Table B holds the same points as the rows below and some others, measured another way and shuffled. Each row below is followed by which row of B it is.
B:
1: [  38  262 -234   49  306  141 -433  -83   -2  -75   -5 -104   81  213
  135 -146    2   75  139   45  131  165   69 -110 -166  123  -38]
2: [ -71 -208   79   -3  -49    5  237  156   -6   42    8  223    4   -5
   76   15  -99  -85  -50    9 -149    8   -8   36  195  -45  108]
3: [ -26  248 -219  119  262  211 -364   39   64  -43  -96   18  247   49
  145 -192  150  -33  278  156   55  247  132 -111 -139   45   66]
4: [ -46   28 -160  -78  166  278 -223 -103  -90  120  303 -136   20   23
  166   92  -68  -61  124   84   35  -82   24 -154 -122  305  222]
5: [ -25 -315  126   -7  266 -585  284 -309  135 -130  357 -209 -290  -97
 -133  600 -160   48 -553 -364 -249 -228 -207  324  243  -89  319]
6: [-139  -25  -83  -10  229 -150  153   40  113   19  -87  -44   37 -203
  202 -108  276  -50  103   52 -283  115   97    5   95 -102  207]
7: [  -7 -203  217 -121  -66 -315  471  167   18  -34 -151  218 -295  206
   92  -32 -171   42 -278 -109 -202  -41  -16   39  285 -267  -24]
8: [  57  -50    1  -36  -94  335 -131  106 -182   43  137  217  -23  360
   69  -27 -406   -6  -25   34  186  -30  -36 -108   10  204  -91]
9: [ -12  -61    3   99  165 -139    9  -13   96 -106   16   67   23   30
  -17  116  -50   -1 -121  -80  -79   75  -35  115  110  -90  104]
10: [  -6  -77 -238  161  214  183 -371 -133 -118  -62  245  -36  145   75
   12   56 -231   69  -22 -110  121   83 -129  140    9  343  -87]
11: [ 163  374 -181  182  246  155 -570   29    6 -245 -222  119  128  528
   21 -268 -178  164   74   12  333  315   59  -61 -160  -17 -315]
12: [ -13   -5    7  161   56  -37   25  216   93 -126 -266  306  156   94
   26 -188   -2  -11   35   31  -57  260   48   84  153 -207  -64]
13: [-130 -167  -28   80  191 -321  283   74  137  -66 -160   68   27 -212
  109  -79  200    1  -53  -72 -338  161   13  187  249 -198   93]
14: [-105  -59  -92 -171  166    5   97  -63  -49  138  175 -158 -144  -45
  253    2   48  -22   37   34 -169  -89   38 -121    9  143  211]
15: [  74   62  -41   71   38  115 -162  135  -65 -107 -149  228   17  379
   69 -208 -247   81  -15   -2  137  166   10  -25   40  -15 -232]
16: [  -9 -181  153  -56  -87  -97  296  182  -18  -12  -77  252 -148  195
   65  -28 -211   -5 -162  -40 -105   -7  -18   14  218 -135  -14]
17: [ -50    6 -107  317  141   -2 -100  240  126 -186 -359  339  359  -33
   19 -292  116   -4  134   35  -72  427   46  193  164 -181 -143]
18: [ -51   51 -232  267  275   60 -296   32   66 -144 -111   90  320  -61
   35 -155   93   23  136   -7  -12  322   11  157   39   37  -63]
19: [-124 -132   25 -190  122 -154  311  -20   16  124  120 -107 -201 -101
  222   62   86  -52  -46    5 -291 -119   35  -80  107  -11  285]
20: [ -63 -176   81  -88  109 -209  261  -43   40   20  148  -33 -169  -32
   78  203  -56  -38 -189  -81 -207 -114  -38   52  150  -55  236]
21: [ -39 -313   57 -159 -175  165  237  126 -245  139  185  179 -188  200
  158  -26 -390   -3 -126  -44  -47 -149  -94  -34  194  219  -75]
22: [  78   28   38    9   48  -88    6  112  -25 -122 -162  186 -129  387
   58 -143 -233  120 -151  -76   55  110   -2    7  100 -119 -203]
23: [ -71  -82  -32 -205  126  -43  148  -61  -63  117  179 -144 -233   42
  227   40  -40   -7  -53   -9 -154 -136   12 -117   30  117  183]
24: [-130  -97  -98  -33  199  -58   89  -32   37   64   96  -91   14 -181
  175   10  135  -50   56   17 -220   20   26   14   70   61  219]
25: [  70   31   59 -193   46  -51   69    8  -85    2   30   14 -328  413
  150  -32 -267   96 -164  -52   40  -96   10 -149   24  -11  -57]
26: [  23 -111 -131  165  206   85 -312 -193  -45 -107  347  -42  105   64
 -103  304 -283   21 -165 -162  115   -7 -165  192   27  265   69]
27: [ 113   87   86 -196   61  -59  -12  -30  -77  -33   66   -8 -355  504
  109   37 -333  113 -218  -73  119 -113   -1 -166  -28  -18  -52]
28: [-113  -10  -78  -95  157   36   72   14   20  109   63  -69  -18  -90
  224  -52  136  -69  123   93 -177    5   83 -115   13   54  232]
29: [  33  325 -183   99  296   53 -340   45   96 -127 -227   11  123  212
  142 -265  123   62  187   94   82  273  145 -116 -131  -90  -59]
30: [ -52  150 -231  161  313   67 -288  -13   94  -87  -75  -27  235  -66
  115 -148  184   -1  198   70  -39  256   80   19  -47   32   62]
31: [  11   70  -81 -155  104  142 -107  -28 -116   69  124  -74 -163  267
  209  -70 -162   48   19   36   57  -59   31 -193  -74  168   15]
32: [ 124   43  143  -45  -18  -97   52  117   -7 -122 -128  224 -216  492
    9  -32 -323   96 -224  -72  102   27    0  -52   88 -181 -134]
33: [-119  -15 -103 -161  126  165   34  -15  -42  186  193 -120  -36  -99
  260   -5  102 -103  164  142 -153  -81   90 -200  -49  180  304]
34: [ -51   10  -52  -99  156   17    3  -30   -8   56  107  -78  -98   63
  169   14   -7  -16   14   34  -81  -37   42 -113  -15   67  163]
35: [-124  -68 -102  -70  192  -58  115    2   17   68   32  -85  -33 -129
  227  -83  139  -22   71   30 -230   38   48  -35   70   45  155]
36: [ -50 -135   18  121   28  -96  171  214   51  -85 -235  293   89   35
   57 -180  -17   -2  -29  -22 -144  210    4  131  236 -168  -86]
37: [ -31  100 -258  282  275  138 -389   26   56 -147  -98   86  353  -22
   30 -174   71   22  177   23   47  335   14  125   -6   82  -79]
38: [-113  -62  -98  -37  127  112   15   20   -5   99  114  -17   63 -121
  178  -11   76  -91  130   86 -143   16   50  -67   26  111  220]
39: [-109  -71 -131   14  190   11    6   -8   17   41   63  -49   64 -129
  165  -37  102  -30   74   22 -167   69   16   21   60   87  141]
40: [  10  259 -151  142  319  -59 -256   25  161 -153 -221   13  146   99
   94 -177  183   37  135   66   -5  278  121  -29  -62 -154   19]
41: [  60   39   33 -311   29   99    8  -75 -178  114  241 -113 -397  432
  219   45 -327   66 -124   -8   86 -242   10 -278  -81  181   48]
42: [ -54 -140  -19  -80   64   46   73  -13  -71   71  193   -1  -94   46
  122   86 -140  -23  -69  -25  -80  -84  -35  -26   76  125  129]
43: [ -41 -340   42  -34  133 -241  176 -213  -48  -15  399 -122 -209  -37
  -39  411 -276   28 -382 -267 -143 -208 -209  225  201  146  183]
44: [ -81 -183  -44 -175  -17  238   74  -15 -172  199  333  -27 -109   25
  191   97 -196  -77   12   50  -62 -181  -31 -133   35  306  190]
45: [ -42 -162   28   -3  -74  169   85  152  -72   57   57  230   36   86
   79  -20 -187  -77    6   49  -36   15  -11  -19  123   70   48]
46: [ 122  265 -105   32  182  157 -403  -23  -30 -119  -12   28  -22  445
   57  -83 -218   98    9   19  253  109   42 -142 -149   55 -109]
47: [ -90  128 -319  235  317  180 -358   39   68  -73 -105   16  387 -157
  129 -247  238  -20  312  105  -42  341   77   46  -42  104   13]
48: [ -79 -247  106  -76  -51 -101  364  149  -20   58  -11  182 -125   13
  121   -6 -100  -49 -111  -31 -214  -33  -12   36  239  -77   85]
49: [  86  -29  117 -315  -23  -50  149  -26 -173   63  146  -44 -492  507
  183   35 -403  114 -266  -85   59 -238  -25 -208   23   69  -52]
50: [-105 -332  129 -164 -131   -1  426  140  -95  151  127  160 -179   -2
  162   47 -175  -89 -117  -10 -220 -147  -38  -24  236   40  142]
51: [ -91  -79 -104   88  232 -164   54   12   76  -65  -70   10   66 -116
  105  -74  125   14    1  -53 -199  152   -1  127  138  -49   46]
52: [ -19  153 -235   50  260  143 -302  -22  -26  -36  -20  -61  103  110
  172 -197   43   56  161   53   45  173   57  -68  -86  139  -48]
53: [ -26  128  -69   -1  247 -173    7   41  111  -71 -193  -21  -38   75
  160 -172  155   50   35   18 -134  164  108  -37   25 -168   39]
54: [  38   -4  -87 -123   56  234 -175  -48 -192   59  220  -33 -143  330
  147   -6 -325   59  -38  -13  140  -87  -34 -136  -60  290  -54]
55: [ -34 -181  -73   42  199 -123  -17 -154  -32  -46  244  -92  -64   -6
    8  208 -161   52 -204 -177  -77  -47 -133  169  117  144   75]
56: [ -33 -245   91  -56  177 -401  274 -161   47  -67  217 -114 -272   -2
   -5  328 -154   55 -386 -250 -212 -150 -137  188  207  -50  179]
57: [-126 -107 -116  -28  151    5   96   39  -13   70   31  -21   21 -133
  207 -105  108  -34   89   32 -207   63   32    1   97   81  111]
58: [  89  127  -51  272  109   -6 -238  196   71 -260 -348  348  192  336
  -46 -258 -136   86   -9  -29  139  365   18  118   81 -202 -299]
59: [ -93 -107  -67  223  127 -141  112  205  121 -129 -306  269  218 -111
   59 -235  133   -8   46  -15 -198  321   22  209  241 -199  -76]
60: [ -80   43 -213  -31  275   64 -161 -100  -29   34  124 -172   17  -32
  201  -63   77   20  106   23  -74   49   28  -57  -48  191  101]
61: [-125 -127  -43 -199  102   15  201  -21  -49  170  188 -118 -150  -95
  256   30   48  -67   37   53 -222 -128   39 -122   51  122  263]
62: [-68   6 -98 127 158  67 -93  76  79 -33 -48 107 201 -70  70 -52  92 -65
 123  68 -81 170  51  36  51 -21 123]
63: [ -30 -233  292 -147  -96 -384  618  208   76  -10 -169  239 -322  134
   93   17 -108  -15 -284  -78 -285  -66   11   24  318 -366   88]
64: [ -76   62 -157  199  315 -124 -123   18  169 -134 -153   27  225 -144
   55  -97  230   -3  104    5 -144  277   55  124   61 -122   91]
65: [ -37  -10 -131  214  187   43 -172   53   61 -114  -66  134  233  -18
   11  -74   13   -6   59  -10  -25  227   -7  136   80   11  -14]
66: [  29 -123 -131  254  333 -190 -287 -278   59 -229  286 -107   95    5
 -189  373 -221   86 -303 -295   46   44 -213  361   90  136   46]
67: [ -32   91 -220  349  187  232 -375  158   84 -145 -194  261  479  -36
    0 -224   80  -43  250   97   64  404   48  119   25   15  -84]
68: [ -82  -35 -202   28  121  287 -184   26  -98   80  122   18  155  -21
  176 -119  -26  -37  186   85   -5   85   12  -51  -13  263   40]
69: [ -94 -173  -16  100   14  -12  171  211   19  -22 -166  260  128  -53
  104 -182   22  -40   42   18 -173  184   13  108  227  -78  -30]
70: [-147 -168  -15  -86  142 -187  308   41   46   65   -2  -33  -87 -179
  210  -43  151  -38   -9   -7 -325    5   33   20  171  -56  190]
71: [ 100  418 -206  226  342   64 -543   28  129 -248 -296   77  220  318
   40 -274   69  107  166   60  202  387  123  -44 -158 -124 -168]
72: [ 127  149   29   89  112  -96 -140   90   54 -204 -218  203  -62  442
  -11 -117 -215  119 -136  -69  136  176   20   11   35 -195 -197]

[  84   61  -14 -180 -140  -51  199  174  -50 -220  -15  207  274  101
   76  -43  -33  213  251   73  283   81  143  -57 -319   60  170  407
  123 -272] : 31
[-157 -165  -33 -124 -319   -1 -196 -220  -20  -73  -11  104 -401 -249
   75 -179  -13  311  -77 -191 -265  -12 -149  288  -56  259  328   67
   33   88] : 65
[ -77 -237  -96 -276 -218  -43 -427 -338  -94 -133 -128  -68 -633 -161
  -24 -203  111  296 -168 -136 -263 -181 -216  308  -91  181  371 -100
  -20  241] : 50
[ 135 -172 -182  -55   29    1 -403 -256   51  -57  -76 -281 -399  -50
 -123  -67  241  -85 -196  112 -207 -262 -289   44   -3 -113   28 -132
 -221  339] : 69
[  89 -189 -227  303  -89   74 -200 -141  223  -55  144  -95  -71 -186
 -148   63  237 -301 -127  166 -127  -74 -323  -98  127  -83 -216   65
 -296  254] : 13
[ 345   90 -248   76  263    3 -138 -191  -19   50  -65 -475  -59    4
  -29  -46  220 -239 -271  283 -293 -291 -250 -273    6 -386 -202  -49
 -322  355] : 2
[ -83 -176 -177  -54 -430  -96 -166 -236 -154 -328  -28  261 -148 -152
   33 -146   34  182   44  -29  -56  -50  -91  161 -145  297  248  289
  -45   18] : 57
[-108 -214 -116  148 -357   20 -138 -134  132 -154  115  224 -111 -219
  -27  -29   68   -3   44  -36  -77   38 -176  155   16  232   76  220
  -96   54] : 64
[-160 -157  -40  -67 -438  -95 -200 -194   -2 -242  -48  359 -155  -42
   84 -143  -61  136  237  -85  -46  -85  -47  390 -137  431  333  289
   14  -56] : 61
[ 216 -120 -123 -119  180   76 -188   -9  110   13    0 -367 -246  -56
 -176   18  284    5 -232  131  -25  -87 -223 -182  -66 -323  -57 -135
 -120  230] : 16
[ 143 -110   80 -130  206  188   69  384  381  107  150 -175   21   21
 -187  158  212   67   33   65  313  196  -69 -170 -125 -295  -69   -7
   90  -76] : 72
[ -41 -156 -204  -48 -337  -66 -151 -250 -163 -257  -16  113 -192 -220
   17 -150   76  205  -92  -25 -141  -42 -139   63 -117  180  204  202
  -73   88] : 62
[  -2 -213  -49  -68 -263    9   47  246  151 -318  115  334  214   44
 -145  103  120   88  313   89  514  184   56  -26 -257  131   91  402
   86 -274] : 29
[-288 -585 -128 -233 -518   17 -596 -345    6 -284   18  140 -859 -409
 -224 -129  241  406 -224 -279 -105   20 -317  394  -32  367  421 -124
   29  231] : 59
[ 413  305 -149  393  405  110  248   84  241  272  122 -429  438   11
   75   90  107 -496 -122  369 -269 -113 -193 -463  122 -526 -499  125
 -355  201] : 9
[ 247   53    9   97  176   99  237  425  365   -3  143   -2  512  213
 -106  208  131 -251  298  286  437  111   37 -270 -149 -259 -240  306
  -33 -206] : 71
[ 386  457   15  -64  361  -12  400  231    8  140  -84 -221  537  288
  243  -38  -97  -90  178  284  -12 -116  137 -296 -234 -351 -111  309
  -40 -137] : 54
[ 461  403 -142  412  346  -25  245  117  238  107    1 -184  758  377
  135  109    3 -731  292  537  -36 -294  -29 -327   -2 -348 -468  382
 -381   28] : 14
[ 106 -239 -110  -90   61   65 -359  -81  200  -22    5 -253 -378  -48
 -218   25  286  -45 -147   78  -22 -120 -268   32  -17 -149   15 -156
 -129  252] : 12
[  88   31 -223  209 -231  -73   36 -170  -74 -188   27  123  201  -97
   98  -77   16 -131   47  159 -142  -89  -97  -74  -56   78  -53  371
 -204   48] : 24
[  58  337    5  605   84  246  552   79  326  499  352 -149  387 -494
  339   -9 -175 -187 -226  -14 -670  248 -216 -276  309 -230 -400  222
 -189  105] : 5
[ 284  310 -136   25  118 -114   62 -149 -122  -22 -158 -138  255  209
  229 -144  -67 -190  106  265 -245 -327   -9  -70 -130 -105  -13  266
 -210   81] : 68
[-174 -186   53 -602 -264  -74 -362 -275 -216 -120 -217   -4 -773 -158
   94 -318  -21  708 -136 -336 -253 -102  -68  470 -254  294  684 -107
  237   82] : 21
[-234 -121  157 -210 -428  -18   74  178  125 -198   44  535   46    6
  115  -68 -161  360  440 -191  263  194  151  380 -271  459  416  407
  277 -373] : 1
[ -80   41  -48 -282 -340 -147  -71 -276 -309 -198 -182  186 -216  -76
  263 -311 -161  427   51 -145 -275 -144   26  301 -251  334  481  256
   88  -30] : 44
[ 292  138 -127  -96  265  -26 -164 -180  -28   86 -156 -424 -145  105
   51 -114  116 -107 -158  189 -309 -340 -173  -77  -63 -279  -16  -76
 -208  288] : 45
[  48  241  -84  129 -119   37  369  -57 -121   87   97    2  203 -323
  306 -164 -153  206 -149  -37 -413  120  -46 -171  -37  -28    8  313
  -33  -12] : 55
[ 148 -116  -12 -201  126  117   29  271  201  -13   96 -167  -36  -32
 -177  103  229  174  -52   58  279  164  -58 -211 -185 -268  -13   27
   81  -48] : 22
[ 249  113 -165  300   56  -29   11  -28  170  -50   18  -38  362  166
   31   50   70 -473  183  336  -32 -210 -111 -124  -10 -108 -253  304
 -296   78] : 35
